Here is a tiny trained network, its code and every weight. The questions are about switching its units off for an input and a class, where a switched-off unit gives its printed mean instead of its output.

import numpy as np


def w(rows, s, z=0):
    codes = np.array(rows[::2]) - 128.0
    scale = np.full(codes.shape[1], s)
    scale[-1] = z or s
    return codes * scale


def f(y):
    return np.maximum(y, 0)


def log_softmax(a):
    a = a - a.max(-1, keepdims=True)
    return a - np.log(np.exp(a).sum(-1, keepdims=True))


def net(x, mask):
    res = np.array(x, float).reshape(1, 4) / 4 @ E
    y = f(res @ A[0][:, :-1].T + A[0][:, -1])
    res = res + np.where(mask, y, B[0][:, -1]) @ B[0][:, :-1]
    return log_softmax(res[-1] @ U[:, :-1].T + U[:, -1])


A, B = {}, {}
E = w([
[185,154,107,97,122,109,255,121,156,127],'x0',
[96,148,137,147,215,35,132,134,41,134],'x1',
[128,63,140,119,157,47,122,134,148,128],'x2',
[156,32,132,158,142,138,156,128,88,131],'x3',
],0.0093)
A[0] = w([
[115,180,128,127,145,71,99,129,123,131,85],'N0',
[126,165,135,134,119,152,69,129,153,136,96],'N1',
[126,192,132,111,128,101,174,126,154,123,158],'N2',
[128,144,128,146,135,199,145,128,39,128,146],'N3',
[117,126,120,131,152,66,123,125,89,123,77],'N4',
[132,195,122,147,157,126,226,129,15,130,167],'N5',
[119,136,141,115,127,137,116,115,135,119,106],'N6',
[123,120,145,150,121,122,142,131,116,117,42],'N7',
[145,81,120,142,123,156,137,124,129,136,69],'N8',
[136,178,118,111,121,109,175,132,188,128,4],'N9',
[122,167,122,118,162,20,148,131,109,133,135],'N10',
[128,153,115,141,146,117,107,120,85,122,79],'N11',
[113,88,132,135,123,144,64,127,132,125,89],'N12',
[146,81,125,133,115,147,149,121,142,134,68],'N13',
[112,109,152,140,123,136,105,143,119,131,56],'N14',
[134,90,119,117,102,171,111,130,170,122,43],'N15',
[129,112,139,132,128,108,169,118,129,142,140],'N16',
[117,177,128,129,142,83,141,125,142,130,61],'N17',
[157,80,120,129,148,63,251,123,126,126,168],'N18',
[128,149,115,122,115,138,89,127,142,125,73],'N19',
[122,185,126,117,110,164,146,129,154,130,123],'N20',
[146,62,125,138,124,157,143,130,127,131,67],'N21',
[134,154,129,125,124,174,145,127,81,135,104],'N22',
[134,99,130,109,119,130,155,129,166,123,41],'N23',
[123,99,120,133,127,156,76,122,96,121,76],'N24',
[145,98,137,114,134,84,212,137,121,128,150],'N25',
[108,73,126,141,163,64,58,128,60,129,120],'N26',
[136,129,110,145,109,111,111,136,134,137,92],'N27',
[108,86,131,133,160,76,73,131,76,136,122],'N28',
[131,156,145,121,117,155,113,123,101,125,127],'N29',
[118,119,142,135,115,102,100,128,194,124,67],'N30',
[137,117,146,115,131,109,126,125,137,117,101],'N31',
[91,199,131,140,167,65,43,130,39,132,134],'N32',
[114,121,129,147,127,143,106,126,104,125,132],'N33',
[143,182,121,129,107,180,185,127,147,127,33],'N34',
[141,7,131,142,136,133,156,126,81,131,122],'N35',
[114,136,119,118,120,155,119,138,123,124,74],'N36',
],0.014,0.0039)
B[0] = w([
[79,101,151,132,119,101,152,128,143,134,165],'N0',
[111,167,99,120,131,171,132,118,168,126,170],'N1',
[178,103,123,120,123,90,173,130,133,125,183],'N2',
[113,150,157,214,124,88,147,138,128,124,177],'N3',
[149,95,174,130,112,146,123,130,171,121,179],'N4',
[224,128,147,89,134,192,92,115,105,135,218],'N5',
[123,135,122,125,118,135,131,134,140,133,138],'N6',
[136,131,135,118,125,127,122,127,125,126,132],'N7',
[116,116,146,113,131,97,122,141,148,134,159],'N8',
[148,171,118,95,129,74,116,122,92,135,175],'N9',
[150,42,158,124,124,96,129,134,182,120,204],'N10',
[85,145,147,113,91,120,145,137,142,129,156],'N11',
[126,94,128,173,110,214,170,152,28,132,176],'N12',
[95,104,127,118,121,94,126,131,120,133,163],'N13',
[141,155,126,110,130,88,132,119,120,131,148],'N14',
[157,98,157,156,147,151,86,120,201,124,177],'N15',
[130,127,94,145,131,134,142,126,131,128,163],'N16',
[152,105,147,120,112,112,187,124,156,132,153],'N17',
[116,133,3,156,129,134,201,134,112,131,247],'N18',
[110,142,119,122,122,153,144,137,153,135,150],'N19',
[189,161,130,134,136,159,138,120,146,124,179],'N20',
[102,92,142,127,126,105,129,124,134,120,170],'N21',
[136,128,133,191,138,130,138,125,126,117,156],'N22',
[134,123,92,139,155,70,113,121,129,120,156],'N23',
[145,186,137,107,134,70,136,121,109,121,168],'N24',
[120,134,52,136,130,129,179,136,114,127,206],'N25',
[174,152,149,79,132,131,108,118,67,143,229],'N26',
[131,128,129,119,133,130,134,141,128,131,131],'N27',
[167,134,134,93,136,150,108,121,70,124,210],'N28',
[109,130,108,160,139,151,128,125,119,134,153],'N29',
[159,100,110,76,140,136,111,118,146,123,151],'N30',
[134,113,106,147,123,128,118,130,134,134,139],'N31',
[23,114,100,217,141,73,117,139,147,118,229],'N32',
[132,154,132,130,127,97,126,108,112,132,156],'N33',
[154,150,125,139,124,115,147,129,62,130,186],'N34',
[182,97,189,149,126,57,140,127,103,119,219],'N35',
[125,130,125,151,132,148,112,127,138,140,142],'N36',
],0.034,0.014)
U = w([
[69,174,84,200,107,160,125,120,210,101,131],'0',
[186,157,114,9,109,125,80,72,189,121,76],'1',
[253,145,100,106,120,110,157,79,4,123,187],'2',
[157,106,119,27,87,248,57,103,195,131,104],'3',
[138,154,155,3,50,58,169,107,117,137,3],'4',
[94,56,210,151,105,79,64,126,103,88,163],'5',
[12,209,63,132,124,126,75,130,54,125,86],'6',
[105,47,47,155,112,48,190,146,157,89,160],'7',
],0.0054,0.0033)

Each question gives the input, the list of numbers given to net, and the class t.
The units are the neurons (one row each of A and B). Each row of codes is followed by its name. A weight is (code - 128) times the scale printed after its matrix; where a second scale follows, it is the last column's (A, B and U).
mask holds one flag per neuron, in row order. A switched-off neuron (its flag False) gives its mean, the last column of its row in B, instead of its output. The means were averaged over made-up inputs and are rounded, as every weight is.
A unit's drop is (log p(t) with every unit on - log p(t) with that unit switched off) / (log p(t) with every unit on - log p(t) with every unit switched off).
unit that matters most: the unit with the biggest drop
top k neurons: the k neurons with the biggest drops, biggest first
drop of u: that unit's drop, to one decimal
input [-8,6,5,-2], class 5: unit that matters most : N32
input [-4,-7,-5,-5], class 0: top 2 neurons : [N5; N26]
input [-2,8,-7,-7], class 5: top 2 neurons : [N18; N5]
input [4,7,4,0], class 7: top 2 neurons : [N10; N32]
input [7,8,-2,0], class 7: top 2 neurons : [N10; N18]
input [-1,-2,2,1], class 5: top 2 neurons : [N18; N5]
input [-3,-4,-3,-2], class 0: top 2 neurons : [N5; N26]
input [1,-7,5,-2], class 1: top 2 neurons : [N32; N18]
input [-5,-7,6,5], class 5: top 3 neurons : [N18; N15; N5]
input [-3,6,0,-7], class 5: top 2 neurons : [N18; N25]
input [-7,2,0,1], class 6: top 2 neurons : [N32; N5]
input [-8,8,2,-6], class 5: top 2 neurons : [N32; N10]
input [-1,6,-3,-3], class 5: drop of N18 : 0.3
input [-3,-2,-3,1], class 0: drop of N26 : 0.2
input [-1,7,6,-4], class 7: drop of N32 : 1.4
input [-1,-7,-1,6], class 5: top neuron : [N18]
input [-2,-2,-1,0], class 0: drop of N28 : 0.2
